Table B holds the same points as the rows below and some others, measured another way and shuffled. Each row below is followed by which row of B it is.
B:
0: [  97  235 -242 -261   -6  -14  -28  -37 -112   79   12  192  170   73
   80  124  198   33   67  -30  -11 -186  -12   69   72 -100   11 -184
  -49   74  -47   99   71  -46   59 -132  149  141   33  -61   62]
1: [  13  278  -67 -272  -22   39 -121  247  -15  139    1  162  -23  172
  123  154  140 -179  169  283   52 -154 -148  148  193 -102  108 -350
 -139  266 -106   -8  139    1  196  -67 -115 -126 -147  140  -59]
2: [  78  154 -163 -154    0    4   80  -16 -111  123   59   31  112   17
   39  -40  108   69   24    0   39 -132  -20  -31   44 -120   60   36
  -31   89    0  147   80   51   14 -139   48  179  125   41  146]
3: [  95  144   93 -132   60    5 -155  -17    2  149   42  127  156   25
  122  -39  107 -138   70  232   67  -29  -61   70  -27  -80  103 -135
 -132  126  -85  160  101   87  183  -21  -81   62  112    5   32]
4: [   6 -132  195  252   45   26  287 -173  232   39    6  -62 -144 -224
 -168 -197 -138   86 -227   -8  104  -41  238  117 -170  230  -61  545
   23 -101   21   47  -52  -49   32  140   87   93  166 -270  179]
5: [  70   53  -33  -63  -21  105   31  -20   38   29  -18   95    5   90
  -71   81   53  -19   53   35   34 -163   56  128   57   34  -76    2
  -65   31  -49   66   34  -79  122  -19  123   30   30 -183   -4]
6: [  89  136  -99 -162  -10   63  -28   17  -64   91   25   90  105  110
   23   47  109  -23  101   70   36 -142  -36   46   81  -90   18  -99
  -81   98  -45  128   83    9  104 -101   51   87   69  -35   33]
7: [   2  -51  256  160   22   52   50   15  197   85   43  -29 -109  -99
  -20 -214 -125 -110  -54  202  126   20   34   78  -98   79   68  203
  -59   64   -6   74   24   83  143  116 -130  -40  108  -43   50]
8: [  17  -36  -89  129  -92   16  119  -99  136  -94   28   82  -48 -110
  -39 -158 -124   68  -48 -200   14  -80   85   13 -111   49  -48   96
   78  -69  113   53  -90  -23   -9   56  167   62   83 -195   22]
9: [ -76  343 -296 -214 -109 -142  -23  240   43   19   39  245  -95  -36
  242   19   44  -75   67   10   -1 -131 -158   74   81 -117  169 -412
   29  221   54 -113   29    2   30  -29  -53 -122 -221  215  -29]
10: [  78  129 -193 -133  -20   16  103  -25 -121   98   60   20  108   26
   16  -47   88   97   28  -52   33 -141  -11  -50   47 -124   41   55
  -15   63   18  156   69   47  -10 -146   76  192  136   18  143]
11: [ 107  137  -25 -177   56   64   27  -21  -86  172   19   42  124   84
  -12   62  163    0   41  148   62 -144   15   73   77  -56   18   52
 -114   98  -98  149  119    4  118 -109   33  142  115  -46  115]
12: [  33  173 -192 -163 -110   64  -86  125    3  -19    3  188    6  147
   69   94   55  -78  169    3   -2 -173  -96   77  119  -95    2 -338
  -42  128    3   19   33  -39  112  -55   67  -68  -94  -15 -109]
13: [  44  -43    1   95   31   58  367  -89    2  137   61 -175  -70 -115
 -165 -182  -39  187 -154  -24  109 -110  146  -31  -29   47    0  562
   25  -14   37  131   40   34  -58  -62   56  219  222  -61  286]
14: [ -53   51 -171   97 -136  -53  118    9  181 -127   29  150 -140 -145
   38 -142 -141   38  -52 -210   -1  -91   31   43  -90   47    2  -43
  117  -11  145  -58 -109  -45  -25   87  126  -42  -53  -95  -13]
15: [-139 -156  264  368  -86   71  217   81  496 -123  -60   44 -482 -171
 -168 -124 -316 -109 -149   63   99  -56  175  290 -103  363  -90  267
   40  -24   47 -216 -123 -153  138  331   10 -307 -159 -276  -89]
16: [   0  155  -71 -114  -39   41   57  146   34   85   13   72  -86   59
   22   34   38  -54   59  120   58 -150  -46   98  107  -28   50  -72
  -54  153  -27   -4   70  -12   97  -35  -30  -49  -64   44   18]
17: [   3  212 -153 -157  -82  -17 -122  114   74  -23   -5  263  -12   60
  135   85   52 -120  116   36   -3 -134  -83  138   56  -43   37 -387
  -38  125   -7  -34   14  -53  133   14   47 -108 -136  -28 -111]
18: [ 115   26   69  -64   -3  145 -108  -50   42   35  -19  127   95  147
  -50   80   69 -104  115  115   40 -121   28  135   35   15  -77  -92
 -123   33  -87  128   49  -50  205    0   92   18   77 -222  -67]
19: [  77  135 -180  -79   11  -98   85 -140  -73   81   89   72  175 -146
   99 -165   66  121  -68 -118   22  -61   21  -80 -103 -108   89   86
   33    7   64  175   18   84  -52  -93   86  261  201    5  197]
20: [ -46  208 -230 -110  -96  -52  114  203  -23   71   84   33  -92  -28
  121 -121  -18   18   43    2   49 -104 -131  -58   75 -151  165 -102
   37  193   90    7   55   99  -28  -89  -92   -5  -49  251   79]
21: [  18  167 -122  -66  -31 -108   -6   21    1   69  104   98   78 -122
  184 -202    2   -8   -4   -4   42  -16  -89  -70  -77 -140  172 -100
   19  110   75  110   28  141    5  -39  -67   94   91  142   98]
22: [  34  106  -35  -44  -75   12 -171   31  108  -46   19  223   50   29
  121  -38  -18 -141  116   27   10  -61  -74   77  -38  -51   33 -323
  -38   71   18   51  -11   14  151   52   24  -71  -18  -77 -123]
23: [  30 -135  260  274   26   -1   88 -133  192   52  101  -80  -13 -236
   -1 -405 -198  -29 -127   66  124  104   68  -53 -245   44   89  348
    7  -28   79  177  -26  171   61  122 -103  103  275  -62  127]
24: [ -34  -37 -145  113 -139   92  231  -22  226 -169  -79  132 -250  -15
 -191   90 -113   87  -52 -229  -12 -232  183  204   21  221 -200  109
   81  -92   63 -134 -116 -249   22  106  309  -92 -126 -367  -58]
25: [  69  134   15  -57   27  -87 -128  -89   51   70   67  171  169 -114
  178 -150   38  -84   -2   67   40   15  -37   19 -141  -75  120 -134
  -45   58    1  146   25   99  104   21  -28  101  135  -16   50]
26: [ -28  245 -234 -179 -120  -25  -60  199   34  -11   14  214  -62   75
  149   62   39  -87  131   13   -1 -151 -131   81  110 -100   76 -395
   -8  175   29  -56   29  -21   78  -34    5 -120 -166   93  -92]
27: [  -1    1 -225  117  -94  -68  232 -141   98  -97   49   73  -40 -212
  -17 -201 -113  180 -132 -330   -3  -98  113  -37 -144   39  -25  186
  149 -100  165   33 -113  -29 -117   21  220  150  100 -156  124]
28: [ -96 -155  236  340  -76   69  181   16  441 -119  -50   52 -379 -157
 -155 -130 -279  -88 -132   28   85  -52  176  250 -123  319  -98  249
   36  -50   50 -146 -120 -134  127  293   48 -233  -94 -302  -75]
29: [  70  115 -250  -98  -54   -1  135  -17 -137   73   97  -12  110  -16
   39 -141   39  133   24 -129   30 -120  -43 -138   17 -177   77   66
   37   62   89  172   48  101  -68 -168   63  225  168   90  161]
30: [  26  155  -29 -135  -23   57  -21  139    9  110   22   77  -26   93
   44   32   60  -94   95  178   64 -121  -73   84  104  -64   68 -120
  -90  173  -53   45   91   23  136  -49  -66  -39  -27   58    1]
31: [   3   70   11   27  -51  -14  -41   21  154  -18   24  148  -42  -61
   75  -96  -64  -92   16   31   37  -45  -12   88  -69   19   42 -116
  -13   53   30   21  -19    9  108   85    6  -52   -5  -70  -40]
32: [  11   71   61  -23  -44   70  -84   72  169   -4  -31  170  -75   62
   15   56  -12 -157   77  131   41 -106   -5  191   27   66  -23 -176
  -77   85  -46  -16   14  -65  196   89   22 -138  -79 -138 -114]
33: [ -20 -140  280  276  -23   70   89   -1  268   13   52  -58 -168 -136
  -58 -291 -228  -94  -71  129  124   43   53   54 -143  109   38  264
  -16   16   55   63  -27   86  120  166 -109  -64  119  -88   21]
34: [  43 -174  280  281   14   69   86 -112  182   47   90 -105  -26 -166
  -54 -374 -201  -39  -87   85  129   78   66  -41 -203   48   53  357
  -17  -29   63  187  -15  154   86  111  -94   88  276  -92   98]
35: [  49  -40  -93   89  -76   59  120 -112   85  -69   23   59  -10  -55
  -74 -108  -80   80  -23 -177   19 -112   92   12  -70   36  -73  122
   50  -67   83   84  -58  -40    6   15  182   96  114 -209   36]
36: [ -49 -117   -4  251 -156   77  147   48  231 -135   41   -3 -220  -87
  -74 -239 -267    5  -11 -138   52  -55   29   -6  -79   64  -28  109
   90  -20  159  -10  -98   16   17  113   45  -88   17 -105  -53]
37: [ 164  292  -74 -362   73    1 -249   38 -227  249   88  132  349  153
  220   28  269 -122  187  266   51  -67 -186  -38   86 -292  182 -327
 -181  225 -118  271  201  169  169 -205 -124  181  161  187   71]
38: [  22  113   47  -19   47  -61   76   -9   51  147   71   21   17 -135
   80 -167   11  -15  -75  128   88  -19    1   23  -74  -29  136  130
  -36   94   -5  103   58   95   58    3  -87   92  117   66  157]
39: [  73  -76  228   65   65  179  151  -67  121  116  -44  -46  -86   54
 -222   51   11  -25  -46  196  110 -140  175  203   35  179 -116  358
 -121    0 -124   74   59  -97  175   48   69   31  105 -279   80]
40: [  91  144   75 -150   42   53 -131   47  -22  156   40   89  121   88
   83   -4  107 -141  105  253   76  -61  -79   66   40  -97   90 -135
 -143  156  -94  149  121   82  190  -46  -95   39   89   32   17]
41: [  54   74   44  -14  -11    6  -87  -32   97   26   27  142   59  -27
   76  -76   -2  -96   34   73   41  -38  -12   73  -68  -10   42 -108
  -53   50  -10   91   14   32  134   46    6   14   69  -87  -15]
42: [  41  -43  250   96   82   84  138  -84  185  114  -31    0 -100  -65
 -145  -18  -13  -44 -115  193  110  -83  177  220  -51  207  -57  340
  -96   -4  -99   41   34  -80  165  108   30   16   87 -250  100]
43: [ 152  212  -76 -307   14  103 -248   16 -112  108  -10  219  242  245
   83  202  231 -143  222  179    8 -160  -90  116  129 -135   -7 -378
 -176  134 -141  164  126  -18  227 -118   61   48   38  -83  -79]
44: [  48   -4   64   59   -1   44   47 -109  156   -7  -24  119  -18  -55
  -59  -19  -21  -21  -48    3   39  -96  124  155  -79  128  -75   97
  -31  -40  -21   44  -28  -85  115   84  133   26   62 -263   15]
45: [ -37  -54   77  253  -85  -82  -30 -109  330 -156   36  193  -85 -258
   93 -285 -233  -79  -90 -131   23   54   58   67 -272  114   21  -45
   87  -75  141   -7 -147   16   63  234   59  -69   37 -196  -69]
46: [  70  133 -314 -160  -83   69  149   57 -181   67   73  -20   69  102
  -16  -30   73  140   91 -117   23 -195  -62 -112  130 -187   26   12
   17   92   64  143   72   54  -52 -212   94  182  103   85  121]
47: [ -61  118 -230   16 -130  -59  156  114   78  -41   66   69 -137 -108
   80 -162 -104   59  -19 -145   22  -98  -51  -35  -12  -61   90  -40
  104   82  143  -31  -36   35  -61   -9   18  -14  -45   98   48]
48: [ -53 -160  135  288 -101  107  183   -1  335 -121  -25   21 -296  -91
 -171 -127 -247  -29  -78  -52   68  -84  147  163  -81  231 -115  232
   42  -61   72  -78 -105 -107   89  202   96 -146  -31 -279  -59]
49: [  51  -34  102   98  -42   56  -92  -98  216  -81  -16  186    3  -33
   -4  -53  -73 -109   21   -2   25  -51   67  150 -115  101  -71  -85
  -33  -44    2   48  -59  -60  166  140  113  -49   42 -285 -104]
50: [  97  141 -152 -179   -6   75   57    7 -121  117   30   39  102  110
  -16   54  134   47   76   33   36 -175  -14   15  104 -101    7    0
  -66   89  -44  141   95    4   59 -146   78  146   95  -19   98]
51: [  48  -53    0  128  -52   31   57 -162  175  -93   -8  132   -7  -99
  -56  -94  -89   24  -57 -145   14  -80  132   95 -136  114  -95   87
   33 -102   56   56  -87  -76   64  103  199   47   89 -307   -4]
52: [  71   92   25  -34   11  -35  -83  -68   51   62   58  126  128  -73
  119 -138   20  -68   10   63   47   -9  -23   20 -105  -61   81  -77
  -44   52    4  141   26   80  104   16  -15   88  134  -35   42]
53: [  25  206 -260 -171 -107    1  -33  122  -53    7   47  149   39   79
  121    2   52  -21  135  -47    1 -142 -124  -13   86 -163   70 -292
    0  135   50   48   39   30   40  -99   37   10  -42   93  -26]
54: [  13   51  -85   39  -38  -31  121  -73  102  -12   25   94  -25 -120
    4 -104  -40   62  -70 -105   27  -90   76   51  -84   43   -2   92
   42  -17   57   37  -37  -27    6   29  112   75   60 -122   81]
55: [  52  -86    1  109   -7  126  338  -40  -37  123   81 -227  -61  -36
 -185 -209  -74  166  -77  -21  116 -108   88  -91   17  -21   -2  522
   11   12   55  174   53   84  -43  -96   18  212  247  -18  239]
56: [ 175  265 -179 -398   48   99 -101   35 -275  225   26   95  277  262
   55  194  314  -16  193  178   33 -205  -96   24  207 -220   41 -204
 -175  180 -148  223  197   31  140 -259   38  195  116   53   82]
57: [ 163  234   49 -375  107  157 -194   33 -104  220  -72  191  184  314
  -19  376  335 -171  187  365   44 -228   -6  276  219  -23  -56 -239
 -270  171 -280  118  198 -116  312 -112   58   21  -12 -158  -37]
58: [  99  269 -172 -342  -30   82 -167  164 -172  143   34  147  161  255
  124  148  212 -115  243  188   24 -173 -179   33  207 -226   84 -390
 -142  236  -88  128  164   51  165 -183  -44   27  -16  133  -40]
59: [ -30  -44    4  184 -114    2   27  -27  266 -146   10  152 -135 -125
   10 -163 -192  -52  -26 -123   16  -39   49   85 -138   97  -29  -43
   69  -42  113  -27 -116  -35   69  164   93  -96  -15 -189  -84]
60: [ 130   42  129  -72   60   98 -122 -140   82   61  -45  178  133   77
  -39  113  112 -109   47  146   37 -112   95  212  -26   88  -91  -51
 -145   -6 -137  122   45  -93  232   43  125   47   95 -312  -34]
61: [ -41  114 -176  -16 -149    1   10  137  124  -93   19  167 -127    4
   72  -42  -87  -53   79  -81    1 -122  -68   58   29  -28   23 -244
   48   89   94  -59  -38  -29   48   37   51 -124 -122   -4  -95]
62: [   3 -117  129  220   21   59  340 -120  179   52   13 -111 -172 -177
 -195 -180 -129  120 -202  -22  106  -82  215   84 -101  193  -57  562
   28  -70   31   45  -29  -41    0   82   84  101  153 -212  198]
63: [  22  163  -93 -167  -79  108  -51  204   -3   54    0  107  -58  191
   26  105   57 -121  176  149   43 -172 -111   99  180  -85   27 -254
  -90  189  -43   10   89  -14  154  -63  -31 -107 -104   47  -87]
64: [  87  130 -185 -129   -7    9  118  -54 -113  102   65   20  120   -2
    9  -56   94  115    8  -59   34 -137    9  -47   25 -111   38   91
  -11   48   21  157   62   43  -14 -142   90  216  155    1  163]
65: [  27  -34   34  138   34  -30  297 -102   32  129  111 -152  -23 -226
  -50 -331  -91  149 -179  -32  112  -11   90  -99 -132   -4   95  497
   45    1   85  159   17  133  -73  -26  -30  230  265   31  292]
66: [ -34  -24   32   96  -54  114  264  125  104   70   31 -115 -236   -4
 -142 -110 -114   33  -34   79  109 -128   42   49   71   58    8  298
    0   89   32    3   37    4   37    4  -40  -32   18    7   95]
67: [  -5  283 -194 -218  -56  -77  -93  102   63   10  -16  300   -2   16
  170  125  107  -95   70   30  -14 -150  -64  170   53  -33   58 -385
  -30  135  -26  -64   21  -79  110    6   62  -87 -163  -11  -65]
68: [ 120  267 -182 -267   -3  -75 -229   10 -178  128  121  166  331   37
  286 -115  157  -76  158   71   16  -25 -204 -129  -14 -318  204 -381
  -73  170    9  247  111  208   79 -165  -86  185  162  206   45]
69: [ 111  245 -185 -256  -35  -29 -224   38 -139   89   86  185  271   90
  234  -50  142  -89  185   57    5  -63 -184  -76   27 -275  145 -408
  -73  157    2  200   98  145  102 -144  -34  118  101  140  -10]
70: [ -51  111  -53   18  -92  -39   -7   99  188  -50   14  179 -132  -69
   93  -68  -84  -95   14    7   29  -71  -31  113  -36   33   55 -182
   18   86   53  -69  -35  -22   89  100    0 -135 -109  -24  -69]
71: [ -55   41 -100   77  -71   12  318  136   32   86   94 -141 -193 -104
  -39 -238 -125  107  -72  -14  101  -91  -17  -83   30  -50  113  300
   65  113  111   29   34  101  -74  -54  -88   52   62  172  185]

[-186 -319  -71 -381  111  -46 -239  181  -21  -34   74 -141  255   20
  157 -187  -78 -206  -58  208  145  233 -252  -96   -8  -36  114  131
  166   52  188]	49
[ 304   72  -23   27 -277  444 -125 -186   69 -142 -103  -12  -75 -130
   42 -212  -79  118  124 -216  160 -171 -159 -116  -85   38 -278  115
 -187   37   73]	54
[-277  -66 -158  -66  148 -438  114  128  -76  242  108 -197  258  -26
 -157 -119  -41  -70 -155  271   35   39  -27  125  -48  -51   45  -72
  195  198  -30]	38
[ 196  196  -22  -39 -123  488  -59 -206  109 -141   26  -86  -72 -312
   78 -242  -95  242  145 -207  -25  -78 -103 -143 -334  120  -36  295
    7  117  107]	52
[ 165   97  192  113 -211  452 -156 -170   77 -145   58   46 -189 -282
   39  -86 -125  132  266 -143  112 -188  -40 -176 -253  244 -119  111
 -290  -94   -6]	11
[ 253  345   94  461 -240  302   32 -324  -14   30   99  231 -225 -246
 -239   27 -166  262  255  126  181 -402  174  -66 -233  472 -166 -150
 -419  -94 -245]	27
[ 123  -13 -292  -83  -14 -109  -27   -7   56  178 -277  -88  257  262
  -38 -228    4  -40 -261 -120   42   67 -272  155  189 -325 -275  -94
  181  139   56]	61
[  12   51   46  113 -241   -7  139  -41   22   23  -27 -282  -67 -265
 -132 -189   -4   87   66 -300   70 -288  -31   25 -133 -149 -341   51
 -159  190   -5]	65
[-382 -118  178   69  161 -360  -42  157  -74  189  268  -16   77 -134
 -133   95 -128 -116   68  385   84  -12   82    5 -156  245  170 -159
  -93  -99 -145]	51
[ 421  247  -27  109 -211  564 -144 -282  185  -72 -242   98 -100  -44
   68 -183  -69  227   73 -403  -13 -104 -200  -59 -120  -14 -279   82
 -116  -52   38]	12
[ 244  227    5  331 -210  334  -61 -289  -87  -39  173  277 -138 -184
 -172   -7 -202  179  254  374  311 -321  141 -127 -179  583  -57 -107
 -374  -83 -182]	10
[ -56 -169 -447 -251  -14 -294   99  101 -114  117  -55 -290  383  119
  -81 -337    9 -112 -272  207  202   46 -206  122  159 -262 -168   29
  288  391  140]	21
[  97  -36   65  -22 -173  223 -121  -50   58  -77  -48  -81  -36 -134
   41 -155  -62   23   99 -187  118 -103 -149  -82  -87  -22 -209   78
 -149    6   63]	6
[-102  -26 -336 -112  240 -197  -90    8 -130  190  154  145  354  160
  -83  -88 -152  -67 -149  732  179  188  -54   30    4  308  280 -113
  243   67  -34]	31
[-224   31  -66  -83  215  -94  -25   15  -44  105  257  -13  164 -167
  -43  -71 -135   42   17  412    7  109   25  -42 -271  295  311   66
  172   66  -20]	3
[  94   35  433   73 -148  529 -292  -94  193 -172   14   59 -272 -304
  168  -13 -126   92  327 -376  -20  -92 -102 -230 -314  178  -78  141
 -349 -280   14]	39
[ 148  210 -161  115   75  162  -95 -191    9  120   24  243   98   49
  -73  -51 -154  136   -7  313   68   17  -26   -3 -113  319  101  -90
   32  -52  -89]	30
[ 239  236 -101 -112  -62  486  -41 -207  200  -82 -144 -142    1 -209
  133 -309  -45  264   10 -435 -166   31 -222  -66 -289 -108  -89  325
  178  159  168]	45
[ 182  221  263  246 -120  473 -199 -230  109  -64   69  231 -228 -244
    6   32 -172  195  295  -62   36 -167   24 -166 -305  400  -17    6
 -335 -255 -115]	5
[ -92  -48 -137    0   99 -314  -12   77    7  259 -105  -52  229  185
 -112  -88  -35  -88 -197   91   26   65 -139  155  105 -156 -118 -191
  108   40  -49]	16
[-378 -193  146   89   93 -504  -11  209 -106  237  182  -63  107  -31
 -186   88  -87 -197    1  343  149  -68   57   69   -4  105    5 -266
 -150  -67 -168]	62
[ 157   60 -549   31    0 -286   99  -72 -117  285 -169   30  373  354
 -230 -214  -35  -25 -329  376  232  -18 -138  226  280  -92 -219 -253
  196  247  -52]	20
[-333 -285  124   10 -126 -538  117  273  -60  163   15 -404   78 -101
 -171  -93   38 -221  -51 -132  150 -194  -59  117   81 -327 -354 -143
 -154  147  -33]	64
[-332 -200 -122 -317  102 -319   96  218  -10   83   73 -462  253 -168
    7 -275   20  -93 -148  -54  -38  103 -159   49 -117 -301   -2  200
  302  333  171]	23
[   5  156 -304   43  225 -169   -9  -79  -19  289   -8  161  286  191
 -135  -62 -108   52 -202  413    0  145  -62  133  -14  149  141 -171
  245   42  -98]	70
[ 469  275 -296  152 -263  305   43 -286   90   59 -327   10   39  104
  -95 -269  -21  209 -107 -305   77 -182 -192   97   69 -171 -453  -39
  -22  157    6]	47
[ 309  254 -106  -95  -59  594 -122 -257  193 -116 -129  -20   -8 -163
  161 -282  -78  266   47 -334 -124   54 -218 -109 -275   14  -43  305
  139   84  157]	33
[ 104  -60  -17 -107  -23  162 -209   -7  128   25 -192  -13   94  106
  111 -147  -46  -41  -58 -219    8   97 -275  -13   29 -165 -164   10
   19  -65   82]	48
[ 256  129  -24   12 -170  374  -95 -164  137  -58 -169  -54  -37  -93
   56 -211  -49  144   45 -356    2  -82 -193  -49 -115  -90 -245  119
  -56   38   74]	58
[ 159   88  283   16 -194  527 -197 -130  201 -172  -58  -64 -219 -303
  150 -133  -80  149  243 -503  -57 -107 -146 -184 -298   22 -168  219
 -222 -115   79]	44
